Questions about the array below.
1) Give the smallest entry in the first row.
2) Give the entry in the top-right corner.
3) Give the entry in the bottom-right corner.
4) Give the entry directly above 500.
5) Give the top-left entry.
6) Give the entry in the bottom-left corner.
7) Give the entry just right of the centre entry.
[[  89  594  -76  322  402]
 [ 479 -626  493  394  136]
 [ 265  500 -521 -196 -160]]
1) -76
2) 402
3) -160
4) -626
5) 89
6) 265
7) 394

Read these off the table that follows.
1) Which number is the 1st entry in reading order?
2) Which number is the entry directly above the centre entry?
3) Which number is the entry in the top-right corner?
4) Which number is the 3rd largest entry?
5) Which number is the third entry on the diagonal from the top-right corner?
6) Which number is the bottom-left entry?
7) Which number is the largest entry in the first row?
8) Which number is the entry directly above the largest entry?
-6,13,7,14,10,15,4,32,26
2,2,2,-5,-5,-6,3,-7,-6
-5,7,0,14,15,12,-5,24,20
1,4,-1,-1,0,0,-16,-2,-2
9,2,-2,-24,-22,-20,-15,-46,-36
20,-5,42,-80,-85,-27,-11,-87,-62
-6,-8,-15,25,24,8,-5,24,16
-11,14,-7,35,32,21,5,52,39
5,4,7,-17,-20,-7,9,-24,-17
-6,8,7,14,12,15,-3,34,27
0,-3,0,-1,-1,0,1,0,0
1) -6
2) -22
3) 26
4) 39
5) -5
6) 0
7) 32
8) 24

M =
[[ -8 -36 -25  12  53  43 -78  81  23 -39]
 [-64  25  30 -66 -83 -83  54 -23 -79  19]]
Counting starts at 1.
The entry in row 1 and column 1 is -8
The entry in row 2 and column 1 -> -64
The entry in the bottom-right corner?
Answer: 19
The entry directly below the largest entry: -23
The entry just right of the largest entry?
Answer: 23
The entry just right of -25 -> 12
The entry at row 1, column 2?
Answer: -36
The entry at row 1, column 3?
Answer: -25
The entry directly below 23?
Answer: -79

arr =
[[40 67 39 53 36 40 37 66 25 71 48 39 36]
 [50 39 52 48 51 50 51 54 38 54 74 50 49]
 [59 14 57 15 64 57 61  7 66 15 70 62 68]
 [55 24 53 14 63 58 59 31 59 10 66 56 69]
 [34 75 39 86 37 30 38 80 29 87 28 31 34]
 [34 77 37 75 38 32 36 74 27 79 15 31 37]
 [50 42 51 26 55 55 56 30 67 30 57 52 61]
 [49 41 47 44 52 52 50 26 72 54 50 48 61]
 [52 12 55 17 57 55 61 14 64 11 74 54 65]]
Counting starts at 1.
The entry just right of 17: 57
The entry in row 2 and column 3?
Answer: 52
The bottom-left entry?
Answer: 52
The bottom entry of the column that holds the largest entry -> 11
The entry in row 1 and column 2: 67
The entry just right of the largest entry -> 28
The top-right entry?
Answer: 36
The entry in row 1 and column 1 -> 40
The entry at the centre: 38
The entry at row 3, column 1 -> 59
The bottom-right entry: 65
The top entry of the column that holds the largest entry?
Answer: 71
The top entry of the column that holds the smallest entry: 66
The entry directly below the smallest entry is 31
The entry in row 2 and column 1: 50
The entry in row 1 and column 3 is 39
The entry in row 3 and column 2?
Answer: 14
The entry directly above 17?
Answer: 44
The entry directly above the smallest entry?
Answer: 54
The entry just right of the centre entry: 80
The entry just left of the largest entry?
Answer: 29
The entry just left of the smallest entry: 61

Questions about the row below.
1) Give the entry just left of 3.
2) Give the 1st entry from the left.
3) Give the fourth-last entry.
4) Give the 2nd entry from the right.
array([-39,  -3,  -7,  29,   3, 109])
1) 29
2) -39
3) -7
4) 3

Read these off the table that follows. Rows and columns are numbered from 1.
1) Find the top-left entry.
2) Find the entry in row 1 and column 2.
3) Find the bottom-right entry.
4) Find the entry just left of the smallest entry.
5) Find the entry just left of -89.355.
6) Find the entry in row 2 and column 3.
7) Find the entry just right of the smallest entry.
8) Find the entry at row 1, column 3.
[[  88.510  -67.869 -117.672   31.188  -15.734  -18.449]
 [  61.373 -150.256  -89.355  138.562  -68.571  -75.458]
 [  51.616 -131.013  -72.359  113.771  -63.958  -59.096]
 [  81.098  -95.450 -166.750   47.971  -10.790  -34.723]]
1) 88.510
2) -67.869
3) -34.723
4) -95.450
5) -150.256
6) -89.355
7) 47.971
8) -117.672

[[-31  10 -32   2 -32 -32 -32   9  -9   8   4 -32]
 [-19 -28 -20 -26 -15 -17 -17 -29  25 -38  19 -16]
 [-32  11 -31  18 -33 -34 -34  13  -4  15  -5 -33]
 [-61  98 -57 107 -71 -70 -70 102 -61 115 -71 -69]]
What is the entry just right of -29?
A: 25
What is the bottom-right entry?
A: -69
What is the entry just right of 10?
A: -32
The largest entry in the last row is 115
The smallest entry in the first column: -61
What is the 3rd entry on the main diagonal?
A: -31
What is the second entry on the diagonal from the top-right corner?
A: 19
What is the entry directly above 102?
A: 13
What is the entry in the top-right corner?
A: -32
What is the second largest entry?
A: 107
The 1st entry, reading row by row is -31
What is the entry directly below 8?
A: -38
What is the second entry on the main diagonal?
A: -28
The largest entry in the first row is 10
What is the top entry of the column that holds the largest entry?
A: 8
The fourth-last entry, reading row by row -> -61
What is the entry just left of -69?
A: -71

Read these off the row that follows.
1) Read off the 2nd entry from the left.
2) Read off the third smallest entry.
3) Read off the entry just left of -72.2.
4) Read off the fourth entry from the end.
[-45.8, 122.0, -144.2, -61.1, -196.9, -72.2]
1) 122.0
2) -72.2
3) -196.9
4) -144.2

Questions about the row below.
1) Give the last entry.
2) Give the 2nd entry from the right.
3) Give the first entry from the left.
4) Give the 3rd entry from the end.
5) Give the entry just right of -24.
[ 14  18  25 -19  15 -25  17 -25 -24 -26  14  15  15  18]
1) 18
2) 15
3) 14
4) 15
5) -26

X =
396,419,163,611,491,638,269,489,135,445,536
491,315,503,195,801,369,405,256,460,441,484
364,378,183,401,274,591,411,367,206,445,452
294,368,301,343,186,325,782,414,443,310,258
348,412,304,592,337,402,562,571,294,363,283
353,290,521,81,402,104,682,228,707,232,304
403,491,498,540,398,383,72,459,207,533,286
356,302,89,230,564,595,537,229,413,283,702
412,370,354,217,556,500,335,228,339,474,510
Counting starts at 1.
The entry just right of 354 is 217
The entry in row 1 and column 2? 419
The bottom entry of the column that holds the smallest entry? 335
The entry at row 1, column 3? 163
The entry just left of the largest entry is 195
The entry just right of 207 -> 533
The entry at row 3, column 1? 364
The entry directly above 302 is 491
The median entry: 383
The entry just right of 611? 491
The entry just right of the largest entry is 369
The entry at row 1, column 1? 396
The entry directly below 571 -> 228
The entry at row 2, column 1? 491
The entry just left of 335: 500
The top-right entry? 536
The entry directly below the smallest entry? 537
The entry directly above the smallest entry is 682
The bottom-left entry is 412
The entry just right of the smallest entry? 459
The entry just left of 343 is 301
The entry directly below the centre entry is 104
The entry directly above the centre entry? 325
The entry just left of 301? 368
The entry directly below 348? 353
The entry in the bottom-right corner: 510
The smallest entry? 72
The entry in row 2 and column 3 -> 503
The entry just right of 339? 474
The entry directly above 500 -> 595

array([[125, 151, 128, 125, 128, 195, 122],
       [ 65,  92, 104, 116,  81,  12, 147]])
Indices start at 1.
Report the top-left entry.
125
Report the entry directly above 81.
128
Report the entry at row 1, column 3.
128
Report the entry directly below 122.
147
Report the entry in row 2 and column 1.
65
The top-right entry: 122
Report the entry just left of the smallest entry.
81
The entry directly above the smallest entry is 195

Read these off the grid that follows.
1) Give the second largest entry.
2) Give the 2nd smallest entry.
[[  46.56   29.77   90.05  108.54   86.89   63.68   46.87  101.64   73.66
   100.89  106.57  -18.87  135.89   79.52]
 [-152.47  166.94  122.64  152.97  174.42   86.48  166.48  209.27  116.84
    82.52  149.62  146.07  145.44  207.92]
 [ 169.65 -134.97 -130.81  -68.66  -49.54 -107.61  -77.20  -84.20  -58.55
    -6.77  -84.82  -84.66  -81.42  -67.22]
 [ 111.55   45.30  -11.85   26.47   -0.30  -27.70  -54.14   -2.04    0.65
    42.51  -35.89  -33.54  -26.56 -112.27]
 [ -59.83  204.05  117.37  103.63  132.62   67.80  124.00   -7.97    5.37
   -95.49  -46.01   72.65  -99.89   53.83]]
1) 207.92
2) -134.97

A =
[ 188.323  -65.089    3.714  -16.693   67.085  -59.914   25.596   66.724
  -29.203   71.418 -149.658  -60.869  -97.588  -59.558]
The entry just left of the smallest entry: 71.418
The largest entry is 188.323
Read off the entry just left of -16.693.
3.714
Read off the entry just right of the largest entry.
-65.089

m = [ 29  62 -22   7 -83 -28 -42 -43 -18 -44 -11   4   4  56 -62]
The entry just right of 7 -> -83
Give the entry just left of -83.
Answer: 7
Give the entry just right of the centre entry.
Answer: -18
The entry just left of the largest entry is 29
The entry just right of the smallest entry is -28
